Each row has a name. Each question is about the rows just above it. Places in a row count from 1.

Columns, left to right: K S B V Q
[103 104 108 120  99]  q_229
[114 110 115  99  99]  q_988
[ 64  67 108 149 116]  q_789
[104  99  67 127 116]  q_885
[101 101 111 112 105]  q_777
[115 111 138  97 110]  q_705
[ 98  95 176  75  82]  q_395
[152 145 130  79 119]  q_744
Repeated in q_777:
[101]
Changed q_744: [151 145 130  79 119]. Place and old value:
1, [152]

Columns, left to right: Y L P U Z W X R
[126 116 101 105 118 134 111 104] : q_338
[120 148 144 125 120 150 123 120] : q_289
[142 132 105 141 123 152 142  96] : q_449
[ 99 136 156 137 137 142 137 107] : q_426
[132 148 144 125 102 150  98 107] : q_877
[123 140 103 110 154 129 155  94] : q_851
Which value appears more than once in q_426?
[137]
Print row q_851.
[123 140 103 110 154 129 155  94]
Which value appears more than once in q_449?
[142]
The one value in q_338 and q_449:
[105]
One entry of q_338 was changed: [127 116 101 105 118 134 111 104]. Where, and from what?
1, [126]
Which column holds this, read top down? [156 144 103]
P
The value that q_289 holds more than once:
[120]

Columns, left to right: D T C J E
[122 122 124 129 133] = q_20
[119 132 129 120 131] = q_646
[131 170 128 125 117] = q_325
[133 177 149 129 140] = q_182
[125 158 132 128 124] = q_981
[131 130 128 127 112] = q_195
[129 158 127 129 132] = q_114
[131 128 129 125 119] = q_9
[126  97 127 131 119] = q_948
[119 131 131 131 149] = q_746
Print row q_746.
[119 131 131 131 149]
[117 140 124 112] is in which column, read top down?
E
Which value appears more than once in q_746?
[131]
Which value is in both q_746 and q_182?
[149]

Columns, left to right: G M A H
[172 169  88 145]  q_522
[160 162 175 108]  q_736
[ 93 101 103 168]  q_194
[101 188  91 136]  q_432
[143 171  84 159]  q_801
[171 151 151 134]  q_353
[143 143 143  89]  q_759
[172 144 167  98]  q_74
[171 171 171  93]  q_64
[ 85  81  98 166]  q_649
[168 180 169  93]  q_700
[174 168 158 108]  q_233
The value that q_759 holds more than once:
[143]
The row with [101 188  91 136] is
q_432
Repeated in q_64:
[171]

Columns, left to right: pitan kosut Tini gim
[139 108 100 123] -> q_268
[105 157 162 125] -> q_215
[105 105 105 123] -> q_333
Which column holds this, read top down? [157 105]
kosut
Repeated in q_333:
[105]
Which column holds this, read top down? [125 123]
gim
Whose row is [105 105 105 123]?
q_333
Print row q_333.
[105 105 105 123]

Columns, left to right: meko folu zan lafo
[106 193  93 189] -> q_538
[116 137  93 174] -> q_597
[ 94 125 119 137] -> q_585
Print row q_585.
[ 94 125 119 137]
The one value in q_538 and q_597:
[93]
One entry of q_538 was changed: [106 192  93 189]. Where, and from what?
2, [193]
Print row q_597.
[116 137  93 174]
Changed q_538: [106 193  93 188]. Place and old value:
4, [189]
Which value is in both q_597 and q_585?
[137]

Columns, left to right: memon miv rebof vume
[170 170 170 113] = q_856
[171 145 126 128] = q_978
[170 169 126 159] = q_605
The value that q_856 holds more than once:
[170]
Shared by q_978 and q_605:
[126]
Print row q_978.
[171 145 126 128]

Columns, left to right: Bote gufe tute keku Dig vubu sipu muten Bika
[143 135 128 137 124 127 167 145 121] : q_392
[181 119  90 117 157 117 132 110 124] : q_71
[181 119 132 132 157 117 132 110  93] : q_381
Repeated in q_381:
[132]
Changed q_381: [181 119 132 132 158 117 132 110  93]. Place and old value:
5, [157]
Which column holds [124 157] top down?
Dig

Columns, left to right: Tiga kudo vanek nulo
[138 125 123 124] : q_407
[147 134 125 125] : q_891
[167  90  81 124] : q_787
[ 78  99  93 125] : q_929
[144 158 164 194] : q_365
[ 72 134 137 125] : q_239
[129 104  96 124] : q_275
[148  97  89 126] : q_80
[144 180 192 126] : q_835
[116 181 194 126] : q_625
[124 122 121 126] : q_362
[165 103 192 124] : q_236
Print row q_275.
[129 104  96 124]
Which value is in both q_835 and q_236?
[192]
The one value in q_625 and q_365:
[194]
[125 134  90  99 158 134 104  97 180 181 122] is in which column, read top down?
kudo
The one value in q_787 and q_362:
[124]
Changed q_80: [148  97  90 126]. Place and old value:
3, [89]

Columns, left to right: Lideb sili mal luze Sasoz ragis saz
[126 108 141  73 105 124  88] : q_822
[125 116 135  89 110 122 126] : q_716
[136 140 108 145 122 142  95] : q_482
One entry of q_822 was changed: [126 108 142  73 105 124  88]. Where, and from what?
3, [141]
Changed q_716: [125 116 136  89 110 122 126]. Place and old value:
3, [135]

Columns, left to right: lefes Tiniz tagi sufop dipa bok metu
[167 166 116 108 128 124 173] -> q_26
[173 157  79  67 167 135 145] -> q_173
[167  97 116 108 128 160 151] -> q_794
Print row q_173.
[173 157  79  67 167 135 145]
Which value is in both q_794 and q_173?
[167]

